Here is a tiny trained network, its code and every weight. The questions are about switching its units off for an input and a class, where a switched-off unit gives its printed mean instead of its output.

import numpy as np


def w(rows, s, z=0):
    codes = np.array(rows[::2]) - 128.0
    scale = np.full(codes.shape[1], s)
    scale[-1] = z or s
    return codes * scale


def norm(h):
    return h / np.sqrt((h * h).mean(-1, keepdims=True) + 1e-5)


def f(y):
    return y / 2 * (1 + np.tanh(0.7978845608 * (y + 0.044715 * y**3)))


def log_softmax(a):
    a = a - a.max(-1, keepdims=True)
    return a - np.log(np.exp(a).sum(-1, keepdims=True))


def net(x, mask):
    res = np.array(x, float).reshape(1, 3) / 4 @ E
    u = 0
    for l in range(3):
        y = f(norm(res) @ A[l][:, :-1].T + A[l][:, -1])
        res = res + np.where(mask[u : u + 12], y, B[l][:, -1]) @ B[l][:, :-1]
        u += 12
    return log_softmax(norm(res)[-1] @ U[:, :-1].T + U[:, -1])


A, B = {}, {}
E = w([
[11,142,225,95],'x0',
[187,56,166,57],'x1',
[86,47,135,164],'x2',
],0.0011)
A[0] = w([
[151,129,68,213,93],'L0N1',
[119,125,158,96,29],'L0N2',
[137,160,139,112,84],'L0N3',
[130,90,143,171,171],'L0N4',
[116,146,156,121,7],'L0N5',
[135,220,121,126,87],'L0N6',
[130,143,149,131,1],'L0N7',
[78,176,230,119,128],'L0N8',
[131,128,155,139,53],'L0N9',
[168,103,115,121,101],'L0N10',
[175,106,254,70,6],'L0N11',
[70,86,137,101,154],'L0N12',
],0.0037,0.00094)
B[0] = w([
[16,118,48,91,195],'L0N1',
[111,150,139,111,89],'L0N2',
[160,148,173,150,108],'L0N3',
[120,77,92,155,179],'L0N4',
[112,147,182,93,58],'L0N5',
[183,117,129,214,152],'L0N6',
[113,134,179,72,48],'L0N7',
[116,184,191,135,253],'L0N8',
[102,115,143,109,80],'L0N9',
[168,32,118,160,165],'L0N10',
[69,183,5,43,241],'L0N11',
[149,155,132,195,195],'L0N12',
],0.0021,0.00067)
A[1] = w([
[151,128,133,149,79],'L1N1',
[163,117,105,177,118],'L1N2',
[97,77,143,105,99],'L1N3',
[110,102,183,199,35],'L1N4',
[115,105,225,53,124],'L1N5',
[171,146,90,204,104],'L1N6',
[204,74,71,72,2],'L1N7',
[171,155,80,208,82],'L1N8',
[84,90,141,110,92],'L1N9',
[124,99,126,121,153],'L1N10',
[2,93,141,136,147],'L1N11',
[118,136,113,134,100],'L1N12',
],0.0043,0.00095)
B[1] = w([
[108,131,133,136,112],'L1N1',
[44,147,160,95,158],'L1N2',
[71,148,92,142,139],'L1N3',
[199,193,164,168,114],'L1N4',
[74,145,2,148,192],'L1N5',
[92,136,107,58,177],'L1N6',
[140,118,210,169,248],'L1N7',
[63,142,118,41,182],'L1N8',
[109,140,66,159,133],'L1N9',
[58,81,98,101,147],'L1N10',
[206,66,34,150,222],'L1N11',
[141,124,127,117,122],'L1N12',
],0.0027,0.0013)
A[2] = w([
[96,111,155,207,65],'L2N1',
[97,146,106,45,103],'L2N2',
[228,142,228,86,5],'L2N3',
[137,157,135,1,168],'L2N4',
[189,91,86,117,224],'L2N5',
[111,222,101,55,148],'L2N6',
[158,203,221,143,51],'L2N7',
[138,113,112,118,140],'L2N8',
[118,142,131,126,87],'L2N9',
[203,109,158,187,232],'L2N10',
[144,77,167,206,135],'L2N11',
[95,117,106,123,160],'L2N12',
],0.0057,0.0019)
B[2] = w([
[132,204,102,39,120],'L2N1',
[238,145,101,181,174],'L2N2',
[26,193,76,155,186],'L2N3',
[166,200,57,79,250],'L2N4',
[72,133,179,170,251],'L2N5',
[227,50,189,92,244],'L2N6',
[86,46,165,243,156],'L2N7',
[120,108,173,160,152],'L2N8',
[144,136,132,105,110],'L2N9',
[54,215,148,55,188],'L2N10',
[252,179,158,8,155],'L2N11',
[113,148,136,169,171],'L2N12',
],0.0029,0.0021)
U = w([
[248,131,88,101,199],'0',
[61,247,100,72,198],'1',
[51,64,37,200,147],'2',
[85,78,190,20,7],'3',
[123,142,226,221,50],'4',
],0.012,0.0018)

Each question gives the input, the list of numbers given to net, and the class t.
The units are the neurons (one row each of A and B). Each row of codes is followed by its name. A weight is (code - 128) times the scale printed after its matrix; where a second scale follows, it is the last column's (A, B and U).
mask holds one flag per neuron, layer by layer. A switched-off neuron (its flag False) gives its mean, the last column of its row in B, instead of its output. The means were averaged over made-up inputs and are rounded, as every weight is.
A unit's drop is (log p(t) with every unit on - log p(t) with that unit switched off) / (log p(t) with every unit on - log p(t) with every unit switched off).
The circuit of an input: a set's keep is (log p(t) with only the set's units on - log p(t) with every unit switched off) / (log p(t) with every unit on - log p(t) with every unit switched off). Starting from the 12 units with the biggest drops (on a tie, the unit counted first), units are removed one at a time, each time the one whose removal leaves the highest keep (on an exact tie, the one counted first), for as long as the keep stays at least 0.8.
units of the circuit, in order: the units of the circuit, biggest drop first
most important unit: the unit with the biggest drop
top k neurons: the k neurons with the biggest drops, biggest first
top k neurons in layer l: the k neurons of layer l with the biggest drops, biggest first
input [-3,1,-7], class 1: top 3 neurons in layer 2 -> L2N3; L2N4; L2N11
input [-2,-5,-7], class 0: units of the circuit, in order -> L2N6
input [8,2,4], class 2: units of the circuit, in order -> L1N5; L1N11
input [1,-8,-7], class 4: top 2 neurons in layer 0 -> L0N11; L0N6
input [5,-1,5], class 1: top 2 neurons in layer 2 -> L2N6; L2N11
input [-7,3,-5], class 1: top 2 neurons -> L1N7; L2N3
input [2,8,1], class 2: units of the circuit, in order -> L1N5; L2N6
input [7,-2,-7], class 4: top 2 neurons -> L2N7; L0N8
input [8,4,7], class 2: units of the circuit, in order -> L1N5; L1N11
input [-5,-7,-2], class 0: top 2 neurons -> L2N6; L1N8
input [2,4,-8], class 0: top 2 neurons -> L2N6; L0N11
input [1,-4,-7], class 4: top 2 neurons -> L2N7; L0N11
input [-8,2,-1], class 1: top 3 neurons -> L1N5; L1N7; L2N6
input [3,2,6], class 2: units of the circuit, in order -> L1N11
input [5,-2,0], class 4: units of the circuit, in order -> L2N7; L0N1; L1N4
input [-4,7,0], class 1: top 2 neurons in layer 1 -> L1N11; L1N7
input [-4,5,-1], class 1: top 2 neurons in layer 2 -> L2N3; L2N6
input [4,3,8], class 2: top 2 neurons -> L1N5; L1N11
input [3,2,-7], class 0: top 2 neurons in layer 2 -> L2N6; L2N4
input [-4,1,5], class 3: most important unit -> L1N5
input [3,7,-8], class 0: top 2 neurons -> L2N6; L1N5
input [1,0,-3], class 4: top 2 neurons in layer 2 -> L2N7; L2N6
input [5,0,-8], class 4: top 2 neurons in layer 2 -> L2N7; L2N11
input [8,4,-1], class 0: top 2 neurons -> L0N8; L2N6
input [-8,1,5], class 3: top 2 neurons in layer 1 -> L1N5; L1N7
input [8,-5,7], class 1: top 2 neurons -> L1N11; L2N1
input [-6,7,-8], class 1: top 2 neurons -> L2N3; L1N7
input [7,-3,-1], class 4: most important unit -> L0N8
input [-1,1,3], class 3: top 3 neurons in layer 2 -> L2N11; L2N4; L2N3
input [-6,8,-8], class 1: top 2 neurons -> L2N3; L1N7
